Each row is followed by its class.
[-45  27  -4 -15 -26  34   8 -17  12   8  31  20 -29 -33  -4  -7 -25 -40
  34   3 -24   2  -3  48   3 -26   7   8  -9 -16 -22 -31 -32   8  47 -22
  18 -26  18 -30   3  36]  Muf
[-40  16  -6  -5 -16  36 -18  -3 -29 -13   7   1  -6 -32  32 -23   9 -26
  15 -14  -8   6 -15  17   4 -14 -24 -30 -13 -25 -12   0  23   5  31 -50
  23  -2  11 -34  18  27]  biko
[ 16  16 -38  16 -13   9   6 -29 -29  12 -35  23  33 -14  -3  -6 -45 -45
 -63   7 -72  32 -13  41  34  -7  70  14  -6  48  -7 -18 -37   2  -6 -58
 -38 -16  26 -31  27  22]  Ren
[-56 -51 -30  27 -22  -3 -14   5 -40 -13  34  19 -18  -5  35 -39  -4  58
 -33  24  50  30 -26 -26   1 -79  -7 -37 -82 -36 -18 -40  35  25   6 -51
  17  10  47 -37  -6  63]  lepug
[ 31  39 -73  32  31   3  -5 -20 -17   1 -45  38  10   0  -9 -41 -51 -24
 -13 -44  -5 -30  10   5 -19  38  26 -28   1  52  40  30  41  21 -16 -46
  -4 -15 -17 -48  42  -8]  biko
[ 22  17  -2 -38  -8  38  -4  -4  29  -4 -35   1  -1  14  -1  16 -18 -18
  27  31 -32 -28  -1 -17  29  11 -33 -26  21  37  13  16 -24 -18  16  21
  11   7  -1  40  17   2]  kura
[-36   3 -23 -21 -44  14  14 -18  18 -25  26  -7 -15 -60  11 -66   0 -13
  -1   9   8   1   6  42   4 -20 -21 -52   6  13  44 -35  17  11  32 -35
  15 -39  -5 -61   7  -7]  Sar
[-30  27 -35 -47 -36  24 -30  -5  19  19   1 -45  28  -4 -26  -4 -34 -31
  28  39  22   0 -74   6   3 -28 -78 -62 -11   5 -41  22  -4 -40   5  -6
  17  38  43  14  25  44]  biko
[-53  19  19 -38  -7 -32 -23  -7   8  24 -46  25  12   6  -7   6  19 -17
   2  20  -4  19 -51  41  -2 -18 -13 -32   5  -5 -16 -26 -39 -31  35 -10
 -28  22  28 -19  16  -3]  dov
[ 21 -12  42  45  73   8 -10  -2  -6 -45  -1  -2  17   5  28  38 -57   5
   8  -3 -23 -46  24  33  16 -37  21  10 -36  -4  42  13 -37  20  -9  -2
  -1  32 -22  43 -19  20]  dov
[-25  36  19 -30  -7 -17 -20  17  39   4 -43  20  13   6  -6   4  11 -35
  -6  26 -24 -29 -27  26  14 -35 -37 -40 -23 -35  32 -44  -2 -36  30 -24
 -34  39  28  -3  22  -2]  lepug
[ 12  16 -84  38  64   9  -2  17 -15  -8 -17 -63   6  -6  19   4  62   9
 -43  12  25 -25  12 -30  -9 -65  12 -29  -6  69  48 -36  44   6   8  30
 -49 -37  13 -47  10  -5]  kura
[ 31  32  25  -6  15  41 -35 -22  -7 -37 -11   1 -26  -2   1 -14 -23  50
   7   3 -34  11  20  -4  16   9  -3 -20  -3 -17  19  33 -46   7  38 -13
  35  11   1 -49  16  39]  lenan
[-18 -18  39 -27  18  51 -32  22 113 -18 -27 -32  21  55  14   7 -18 -72
  18  24 -89 -76  52  31  26  13  40   9 -46   6   7  16  -7 -39  96  -8
 -11  56   8 -13  18  30]  Sar
[-40   5  11 -14 -12  73  -8 -29 -21  10  37 -56 -10 -58   0  -6  15 -60
   2   5 -31  10  23  -9   9 -19  -6  13   8   8 -28 -10  11 -15  34 -44
  32 -18   8 -20  35  -2]  Sar
[ 49  13 -34   8  18  -1  13  -8   5  -9 -13  54   1   6 -19   6 -19  -1
 -21  37 -28  30 -15  16  13 -12  57  -8 -34 -13  -1  -6  -3   8  51   3
 -49 -39  26 -47   4  29]  lenan
[ -45   39   21 -101  -57  -41   23   28   -7    1  -50   63   10   -9
  -13  -29  -47    4  -16    1  -18   45  -65   31   14  -43  -31  -26
   41    8  -32   -3  -24  -24   17  -48   -9   44    5   -9   13   -5]  Ren
[ 20  22 -56  -4  24  54  -7  -7  10 -11  18   9  16 -12  -8  12 -65 -59
 -14  20   4  -2   2  -7   8 -13  38  13  -3   9  -3 -20  25 -14  -9 -11
  -9 -51   6 -42   6  44]  pabad
[-28  15  -9 -10  -7  -6 -30   1  40  24 -37  34  -9   3  -3  11 -24 -50
  44  35 -10  -2 -51  14  22   7 -33 -18  -4  -2 -26   0  -6 -43  -1   7
 -26  21  13 -27   5  -9]  pabad
[ 31  17 -12   6  41 -36  12 -10  -6   2 -20   1 -29 -10 -11   0  -8 -12
 -22   0  14  14  29 -10   8 -32  40  19  26  23  -2  11  28  19  -3  -9
 -16  -5   9 -26  39 -15]  lari
[ 32  25 -15 -13  32 -18  11  -2   0  -7  -7  11 -41   2 -19 -27  -9  36
 -37 -29  29   0   7 -23 -17 -27   9  15  33  52   1  -2  19  15 -19 -29
   4 -32 -20 -10  25 -31]  nis
[ 43 -29  32 -11  44  19  -8   6  20 -16  -1  -2  18  17  14 -11 -85 -60
 -32  42 -38 -37   3 -65  25 -18  -1 -17 -32 -25  17  58  43  -6  13 -24
  15  27 -16  51  17  70]  Sar
[ -1  10 -44  13  20  -8  -6 -28  16  12   3  28 -27 -15 -20 -14 -53  27
 -45   4  13  20 -10 -23  10 -11  46   8  -3  28 -10  14  27   6 -18   5
 -40 -31 -10 -86  33 -10]  pabad
[  9   1  29 -27   3  46 -13   8  14 -30 -29  20  10  30   8   6 -68  18
  27  -4 -64  -8  20  -2   7  13   8 -29 -14 -26  -3   4 -37  14  36  -9
  21  38  -2  -4  16  16]  Rara
[  9   5  24  -2  27  14   9  -6  22 -29 -12  -7  28  -4  -4  38 -55 -28
   8   3 -23 -24  13   2   7  13  18   1 -12   2  -1  14 -36   7  16   7
  -7  19 -24  38   6 -15]  biko
[ 66 -28  -2   9  -8  19 -11 -21  31 -45  52 -35  60  -1   4   9 -49 -68
 -15   1 -57 -34   5 -26 -31  25  18  -6 -39  -3  21  31 -60  30   5 -21
  11  35 -38   4  26   5]  Muf
[ 76   1 -60 -10  21   5  55 -17 -58  16  -3  41   0 -48 -16  -3 -63  -5
 -33 -46  39  35  -5  -1 -58 -28  43 -10  13  43  -5  33  14  22   4 -13
 -30 -16 -35 -10  76 -15]  dov
[ 35   3  -6  15  23 -44  -5  -7   0  -8  -8  47 -16   3   1 -22 -46  -1
 -38 -30 -28  15  37   4  11  -9  75  -8  27  34  12   9  28  33 -12 -36
 -25 -32 -14 -44   8 -34]  Sar
[ 17 -11 -52  -5  -3  13  37  24  20 -33  -4  11  39  10  -3 -36 -32  18
 -35   9  -4  32  -8  24  -6 -24  25 -20 -38   1 -13  38 -19  19  18  -7
 -36  -6   7 -10 -19  47]  kura
[-35  38 -14 -19 -20   7   1 -19   6 -29  36 -57 -15 -42 -11 -10  70 -21
 -27  -1  12 -12  18  12 -12 -35 -22  -2 -15  17  -1   5  13  -7  10 -36
  14 -26  11 -31   6 -27]  kura
[ 27   4 -23  32   8 -39  -4   3 -35  -4 -22  41   0 -11   2   0   1  -7
 -12 -25   3  27   2   4 -16 -34  16   5  11   3   8   6  29   8 -33 -33
 -29 -25 -15 -41  26 -28]  lepug
[-27  34   0  16  64   5   5 -39 -69  -4   7 -49  -3 -29  19 -51 -25 -32
   0  52  14 -21  12  44  45  43  50  -4  12 -36   4 -47   7 -50 -10 -46
  13 -27  22 -69  19  54]  lenan
[  -9  -19  -13   87  111  -43  -24  -39  -68   -3  -18    4   -7   -1
   12   -7  -31  -22    2  -28   54  -15    9   -9  -32  -17   79   14
  -18   29    2   55   24  -15  -21   16  -25  -25  -29 -102   38   36]  dov
[ 55  11 -75   6  23   3  25  -4 -19 -28 -22   8 -30 -35 -18 -43   8  46
 -38  13  51  21 -20   3   3  -8  12 -32  13  36   2  -8  30  19  -5 -40
 -21 -60   6 -27  10 -10]  nis
[ 18 -12 -64  21   8 -24   4 -15  -9  -8 -15   4  30  -8 -16  21  -6  22
 -29  24  27 -23 -22 -12 -31 -12  41 -29 -46  -6  23 -10  34  24   8 -10
 -21   5  13  10  37 -10]  Ren
[-14  13 -11  -5 -10  41   3  15 -13  -7  14 -13  -8 -16  19  -9 -14  10
  30  14 -26 -24  32  72   5 -60  -7  -3 -13 -41   1 -31  40 -16  11 -56
  11  -6  22 -26  14  32]  lepug
[ 19  20  17 -39  -5  41  32 -11  44 -31   7  26  10 -12 -21  -9 -65  16
 -17 -16 -10  17  43  51  43 -30  47   1  19   8  -1 -24 -36   9  30  10
 -12 -34  -2  -2 -39  52]  nis
[-36  14  -8   3 -20  18  11 -26  -9  18  29  -9 -44 -29 -12  -5 -11 -14
  14  26 -27   1 -13  17   5 -30  -5  23  -8   4 -33  -8   0  -5  16 -25
  10 -43  14 -28  12   8]  Muf
[ 11  20  39  20  -2  11   3  -6 -26  12  31 -22   7 -33  19  33  55 -67
  51 -41 -19 -10  49  48 -63   3 -10  -3 -31 -75 -43 -19  -5 -23  42 -30
  -8  41  27  -9  -7 -18]  lari
[-28  39 -13 -34 -33 -16 -20   5  16  14 -57  30  -2  -6  -7 -26   2 -64
  27  -7 -14  19 -44  13   0   7 -35 -34  29  13  -7   3 -26 -24  20 -24
   0  11   9 -34  17   3]  Muf
[ 41 -26  24  -1  22  36 -40  -8  18 -19  14 -43  26  -3   9  37   8 -41
  -1  14 -44 -12  16   2   4  -9  13  -9 -27  13   4  30 -43  -3  33   3
  -4  39  -9   8  23  31]  dov
[ 15  19  20 -20 -78  89 -48 -31  42 -19  12 -57  32   9 -30  38  27  50
  14  31 -19 -46  65 -43 -42 -17 -89 -59 -34 -75  92 -23  30 -11   9  18
  81 -27  16  73  -9  50]  lepug
[-39 -10 -11 -15 -28  39 -17 -11 -13   2  33 -54 -12 -62  22 -47  42 -74
  32  20  -6  16  13  28  36 -19 -20 -27  32   6   1  -5  41 -19  23 -29
  29 -27   4 -57  20  29]  Sar
[-35  66   0 -39 -16   9 -36 -19  43  15 -45 -15   1  -6 -23   7  11  -7
  27  27 -15 -37 -36  24  23   2 -57 -77  -9 -16 -10 -11 -25 -48  25   4
 -15  33  51   3  10   4]  kura
[ 36 -14 -28  29  37   5  -6  18  17  -1   4  19  29  20  15   1 -61 -80
 -18  28 -39  19  22  12  29 -46  69   5 -10   9  18  12  15   8 -15  18
 -41 -16  -2 -41 -14  69]  pabad
[ 30   4 -53 -25 -24 -25  19  -2  -9  14 -17   4  25  20 -27 -11  -7  -4
 -40  22  -5  43 -20 -10 -22   7   1 -26  12  35   8 -15  -6  15 -13  -8
 -15 -26  13  -7  12 -26]  Rara
[-84  76  26 -36 -31  47 -64  -4  65  24 -76  13 -23  -9 -13  13  41 -16
 -15 -20 -27  49 -18  18  45  12 -26  -3  14  -2 -22 -31 -59 -48  45  -6
 -19  16  47 -39   4  -3]  pabad
[ 23  19 -43   7 -17 -42   3  -8 -28  17 -18  32 -35 -13 -15 -49 -21  38
 -46 -17  25  37 -21  12 -11 -11  23 -29   5  43  16  24   5  10 -18 -20
 -18 -12   6 -34  37  20]  Ren
[-16  33  13   0 -18  -5 -24 -15 -11  14  -1 -10 -24 -41  26 -13  46 -54
  19 -21   3  -5  12  36  18  18 -27 -45  12 -12  25  -7  17  -2  12 -26
  15   6   5  -1  16  -1]  biko
[ 35   7   7  37   0  54 -61   9   8 -32  47 -54  15  12 -38 -28   1  21
  35  38 -73 -42  -2 -54  -2  61 -35 -74 -22  -3  35   7 -17 -21 -45  23
 -10  31  -9 -37 -15 -31]  pabad
[ -9  16  31 -29  -5   4  19  -5  -2 -17  -4 -18 -26 -34  23   6 -26 -11
  21  10 -18   9  38  50   3 -55  -5   8  13 -31 -40 -21  -3  -2  25 -49
  18  15  21 -18  10   6]  lari
[-43  25   9 -13  -1 -28   3 -10  45  -3 -65  26  12 -25 -29   1  18  -7
   6  20  30   6 -50  11   0 -16 -39 -49 -20 -42 -15 -46 -13 -22  19   1
 -34 -11  17  24 -21 -11]  nis
[-44  39  -9 -36   4  -6  -6   1  31  37 -46  -7  31  -8 -38   2  22 -54
   6  44 -15  -1 -39  17  17 -13 -25 -43  25  -3  16 -26   3 -30  43  12
 -37  11  36   6  12 -25]  Sar
[-38  34  10 -34 -30 -58 -14  -3  55  27 -69  16   6  -3 -22 -14   5 -17
   5  -9 -12  30  -2  18 -15  -6 -43 -16  14 -12 -42 -23   0 -23  -2 -26
 -16  24  13 -19   2 -19]  lari
[ 36   5 -25 -12  -6 -42  23  19   4  12  13  49 -19  -2 -24 -29 -77  26
 -40 -13 -23  31   7  25  -4 -48  60 -16  -5  39 -16   3   1  18  -7  -5
 -43  -9 -13 -31   8  43]  Ren
[-52  24 -10 -24 -10   8   2   8  -7  -3   2 -24 -36 -26   5 -30  10  28
  16  22  -7  15  -3  25   1 -38 -19 -32  -3 -14 -52 -12   5 -16  12 -29
   2 -21  22 -35   4  19]  kura
[ 33 -21 -19  -4   3  25  10  -7  23 -15  29   2  20 -18 -17 -18 -57 -45
 -36  15 -42  46  44  23  23 -15  73   4  -9  15 -25  26  -9  24  27 -29
 -17 -39   2 -28 -20  56]  Sar
[ 30   0  11  16 -13 -13 -32 -10  29 -14  31  -8  -7   9  -3 -48 -38 -25
  13   5 -34 -39  -5   3  22  33 -16 -49 -21   3  35  38 -23  -1 -19  -6
  10  34 -10 -16  -6  42]  Muf
[ 21  40 -34   8  23 -29  14 -10 -12  -3  -5  27 -17  -3 -15 -23  16 -13
 -20 -31   9 -21  -7 -10 -22  -7  29 -13   7  22  25  35  38   4  -3   0
 -37 -25  -8 -47  50 -41]  kura
[ -6 -10  -6 -38  -2  17   8  -4 -50 -44  -5  -3   2  -6 -12 -61 -86  13
 -62  51 -11  71 -29 -71  13  -7   9 -10  18   7 -46  36 -39  17 -11 -69
  46 -33  -2 -29  -9  73]  Muf
[ 38  13 -31 -16  17  18  12   1  14  -8  -3  21  20  -7 -26  -1 -54  -2
 -13  19 -21  30  11  11  11 -22  17  -2   1   5 -37  -8 -22  20  24 -18
 -22   6  27 -26 -21  42]  lari
[-41  30 -28  -4  -5  55 -17 -21   3 -11  34 -25  -1 -48  23   2  -1 -23
   6 -19  27 -25 -21  46  27 -30 -36 -14 -29  12  -2 -10   3  -6  39 -26
  11  10  25 -34   2  36]  biko
[ -5  22 -10  -6  -2 -33  26  -3  -6   9 -36  44 -25  14 -28 -22  -6  16
 -29  -9  -7  31 -11   1   6   1  33  -4   4   6   4  12  37  -2   5   4
 -40 -40   3 -42  27 -29]  Rara
[  -9  -18   -9    6  -26   31   23  -17  -59  -31   57 -101  -32   -7
    3  -50   -8    5  -44   42   27    1   12  -64  -25  -36   11  -24
  -19   28   43    3  -12   25  -19  -32   80    1   22   26   55   10]  Muf
[ 22  -7 -12  12  16  11  17  -5 -25 -24  13  23  33  12  -5 -35 -19 -10
   7   6 -17  21  27  12   5   1  58  -6 -14 -27  32  28   8  18  28  10
   3   1  -9 -55   4  52]  lenan
[-46  15  22  -8  10 -41 -32  15  15   2 -12   5  -1   8 -24 -26 -12 -33
  34  61  15 -33 -60  -6  14 -17 -55 -60 -24 -31  15 -35 -13 -46 -14  -2
 -12  41  22  -6  13  16]  lepug
[-15   5   5 -34 -10  23  28  24 -11 -23  -1  18  -7 -27  16 -23   8 -29
   3  11  22 -13  -6  18  -6 -54 -39 -22 -25 -24  34   2  26 -23  55 -26
  -2  24  -1 -28  20  29]  lepug
[ 17  59 -18  -6  19  15 -17  -9  22  58  47 -61   9 -36 -30  38  57 -25
 -40  12 -30 -20  25  67  12   2  25  32   9 -27   8 -49  11 -16  10 -10
 -34 -23  23  35  12  34]  Ren
[ 41  -2   4 -36  15  20  30 -18 -16 -18  16  25  38 -16   0  11 -73 -59
  -3   7 -20   5  27  54  -4 -25  27  16  20  23   3  23 -20 -14  18 -15
  -3 -31 -29 -21 -20  58]  dov
[ 14   5  12  14  32  56   0  -5  11 -24 -18 -27 -32 -19  -3   3 -25  17
  21   8 -17  -1  30   4  22   8  -4 -15 -27  -5  15  32 -27   9  35  21
  13   9  -8  -1  20  32]  Rara
[  4  -6 -50  47  17   6  41 -18 -89  16 -10  10  16   0 -28 -61 -17  82
 -20 -18  21  -4  23 -26 -34  29  32 -29  11  54  68  24  25  14 -19  33
 -11   1 -25 -47   9  -1]  Ren
[-15  -7  38  -8  -3  21   1 -28  56 -33  32 -76  -9 -34 -13   7 -15  -9
   6  58   0 -37 -18   2  74 -11 -47  17 -24  -9  -8  20 -18 -23  -4   7
   8  50  13  34  22   0]  lari
[ 32 -40 -38 -11  52  58  47   8  -6  -1  54 -35  44 -32   6 -26 -53 -69
 -32  40  21   8  31  -3  27 -13  31   5  -3  27  17  18   5  12  42  10
  -3  -4 -15  10 -24  93]  Sar
[ 27  -8  -2  -1   9  61 -19   8  29 -20  -6 -15 -12   8   6   1 -55   2
  16  40 -21 -14  -6 -32  11  26 -12 -18 -14   9   3  15 -24 -27   4  17
  -2  12 -11 -10  14  17]  pabad
[ 11   7 -31  30  29 -29 -14 -20 -20  42 -18  37 -29   8  -1   0   7 -24
 -33  14  -2  37   1 -28 -33  -7  56  -2   7   4   7   1  19   8   4  12
 -38 -43   7 -76  37  -6]  pabad
[ 58   1 -14   2 -31 -13  48  18  14  -2  13  41  23  24  -6 -35 -45  35
 -61   1 -31  38   1  70 -31  13  10  16 -11 -31  10  35 -11  24  -5 -67
 -23 -40   9  60 -38  -4]  Sar
[ 32  -4  -9  15  40   4 -52   7  30 -26 -24  25  43  23 -26 -14 -25 -48
 -12  11  -4   0  17 -20 -17 -10  28 -40 -67 -67  16  71   6   4  37 -16
  -7  38   9 -43  11 114]  lepug
[ 43  -7  10 -10  23  16 -20   6  14 -21 -18 -13 -10  32  16  -2 -43  -7
  25  37  -6 -39   9 -28   5  21 -31 -24  -7  15   3  -5 -26  -6   7 -17
  33  52  23  27   3  23]  lari
[ 17  -3 -18 -27  19  35  24  38  31 -23 -12  47  24   8  -8   8 -83   1
   8  21 -53  38  32  26 -12 -17  42  27  13 -13 -36   5 -16  19  16 -13
 -23 -26 -33 -35 -35  25]  pabad
[ 13  27 -41  -8   2 -32   4 -13 -30  17 -39  43 -17 -12 -25 -16 -30  26
 -42 -33  26  27  15 -21 -33 -15  49 -24  16  44  15  -2  19  15   0  -9
  -8 -22  -6 -38  36  11]  Ren
[  4  23   4  -1 -29 -11 -17  -3  44   4 -28   6  -8 -10 -17   6 -24 -31
 -13   3 -22  17 -29  12  45 -31  -2 -48  -2  42   8 -21 -26 -18   2   6
 -42   5  40  24   7 -34]  Sar
[ 61  44 -16  25  89 -19 -27  -7  -7 -10 -55  11 -37   1  -6  17 -53  25
  -4 -34  -8 -10  52 -14   8 -55  47   3  32  20  -2  40  42  29  -6 -15
 -12  17   6 -56  46   7]  lari
[ 49   7   5  37  27  28 -37 -16  42 -27 -28  -3   4  11   1  26 -49 -18
  27   5 -58  -7  17   5  36  30  30  20 -24  14   4   3 -60   4  -8   2
   6   6 -14  11  26  11]  lenan
[ -4  54  14 -68 -16 -18 -19  17  58   5 -41  12 -49 -24 -44 -18  39  49
  14  31   6  22 -57  31  11 -27 -56 -86  15 -32 -27 -25 -36  -6  53 -10
 -28  27  39   5  16 -19]  nis
[ 15  43   3 -27 -10  23 -28 -24  16 -19  -9 -32 -26 -28  10   5  12  16
   6 -13 -21  -8  27  23  18 -12  -2 -41  23   2   9  20 -30  14  17 -17
  19  15   9 -14  46 -11]  kura
